Here is a tiny trained network, its code and every weight. The questions are about switching its units off for an input and a class, where a switched-off unit gives its printed mean instead of its output.

import numpy as np


def w(rows, s, z=0):
    codes = np.array(rows[::2]) - 128.0
    scale = np.full(codes.shape[1], s)
    scale[-1] = z or s
    return codes * scale


def f(y):
    return y / 2 * (1 + np.tanh(0.7978845608 * (y + 0.044715 * y**3)))


def log_softmax(a):
    a = a - a.max(-1, keepdims=True)
    return a - np.log(np.exp(a).sum(-1, keepdims=True))


def net(x, mask):
    res = np.array(x, float).reshape(1, 8) / 4 @ E
    y = f(res @ A[0][:, :-1].T + A[0][:, -1])
    res = res + np.where(mask, y, B[0][:, -1]) @ B[0][:, :-1]
    return log_softmax(res[-1] @ U[:, :-1].T + U[:, -1])


A, B = {}, {}
E = w([
[129,127,128,128,128,128],'x0',
[128,128,128,129,128,129],'x1',
[99,128,132,251,134,132],'x2',
[128,129,127,128,129,128],'x3',
[150,221,202,127,128,133],'x4',
[127,129,128,128,128,128],'x5',
[131,132,131,127,183,50],'x6',
[129,128,128,129,129,129],'x7',
],0.019)
A[0] = w([
[149,138,136,118,230,1,211],'N0',
[98,100,100,159,65,207,232],'N1',
[135,77,83,68,121,120,192],'N2',
[101,100,102,158,77,195,210],'N3',
[123,188,181,188,137,139,32],'N4',
[135,75,81,65,120,120,199],'N5',
[153,162,158,86,73,177,195],'N6',
[153,152,145,104,207,26,150],'N7',
[97,82,92,177,119,143,136],'N8',
[123,188,180,186,136,138,38],'N9',
[89,77,89,184,134,127,123],'N10',
[156,159,151,96,199,43,130],'N11',
[185,183,177,59,118,129,139],'N12',
[134,77,84,67,121,120,191],'N13',
[115,104,112,151,196,48,142],'N14',
[148,157,153,95,57,194,238],'N15',
[113,101,109,152,179,68,127],'N16',
[146,152,144,103,165,82,131],'N17',
[80,75,85,188,133,127,124],'N18',
[138,70,73,60,120,119,216],'N19',
[104,103,104,155,76,197,214],'N20',
[137,72,75,61,120,119,213],'N21',
[99,103,102,157,59,218,252],'N22',
[146,157,153,95,60,190,222],'N23',
[170,177,167,66,119,130,139],'N24',
[113,102,110,152,185,61,131],'N25',
],0.0084,0.0032)
B[0] = w([
[105,134,138,126,163,2,248],'N0',
[173,86,158,114,124,130,210],'N1',
[110,157,159,158,107,138,204],'N2',
[163,90,154,116,126,128,196],'N3',
[105,162,164,170,91,148,194],'N4',
[109,159,161,161,104,139,208],'N5',
[153,132,94,120,122,173,213],'N6',
[132,129,155,112,162,54,223],'N7',
[143,79,124,109,147,109,180],'N8',
[109,158,160,162,97,146,193],'N9',
[133,87,105,106,161,100,186],'N10',
[141,127,157,103,162,74,214],'N11',
[179,110,92,76,164,133,234],'N12',
[107,161,162,162,105,139,204],'N13',
[82,139,98,146,155,80,193],'N14',
[158,135,98,127,115,182,222],'N15',
[97,135,101,138,150,97,176],'N16',
[140,127,145,114,150,102,175],'N17',
[134,82,104,101,168,95,192],'N18',
[104,167,171,173,96,142,219],'N19',
[169,92,155,116,124,130,196],'N20',
[106,164,167,169,99,141,216],'N21',
[182,84,160,113,121,133,219],'N22',
[155,136,95,127,116,185,217],'N23',
[168,116,101,93,153,131,217],'N24',
[91,136,100,141,154,91,182],'N25',
],0.012)
U = w([
[128,145,167,187,63,182,238],'0',
[164,86,138,70,158,102,199],'1',
[71,200,163,171,126,104,5],'2',
[89,107,1,136,162,109,27],'3',
[153,151,13,85,127,170,135],'4',
],0.011,0.0016)

Each question gives the input, the list of numbers given to net, and the class t.
The units are the neurons (one row each of A and B). Each row of codes is followed by its name. A weight is (code - 128) times the scale printed after its matrix; where a second scale follows, it is the last column's (A, B and U).
mask holds one flag per neuron, in row order. A switched-off neuron (its flag False) gives its mean, the last column of its row in B, instead of its output. The means were averaged over made-up inputs and are rounded, as every weight is.
A unit's drop is (log p(t) with every unit on - log p(t) with that unit switched off) / (log p(t) with every unit on - log p(t) with every unit switched off).
most important unit: the unit with the biggest drop
k most important neurons: the k neurons with the biggest drops, biggest first
drop of u: that unit's drop, to one decimal
input [1,6,0,1,1,0,-1,8], class 4: 2 most important neurons => N19; N21
input [-3,-2,-8,8,1,5,-1,-2], class 4: most important unit => N12
input [2,-3,0,-3,8,0,6,-1], class 1: 3 most important neurons => N12; N24; N19
input [-1,3,0,-2,-2,6,2,7], class 2: 2 most important neurons => N12; N24
input [1,6,5,-5,1,5,-1,1], class 0: 2 most important neurons => N0; N12
input [-7,2,2,-6,0,1,-5,-1], class 1: 2 most important neurons => N19; N21
input [-2,-6,5,0,0,-5,-1,4], class 1: 2 most important neurons => N19; N21
input [-7,8,8,-1,0,-8,-1,8], class 1: 2 most important neurons => N18; N10
input [4,-4,1,-1,0,6,1,-3], class 3: 2 most important neurons => N19; N21
input [-3,4,-1,-3,-6,-8,2,-3], class 2: drop of N4 => 0.0
input [-2,-3,0,7,0,-2,2,-3], class 2: drop of N9 => -0.1
input [-3,7,-6,4,0,-5,-4,7], class 0: drop of N13 => 0.1
input [7,5,6,-3,-3,-1,1,7], class 3: drop of N11 => 0.2
input [7,8,-5,5,1,-8,-3,-3], class 4: most important neuron => N12
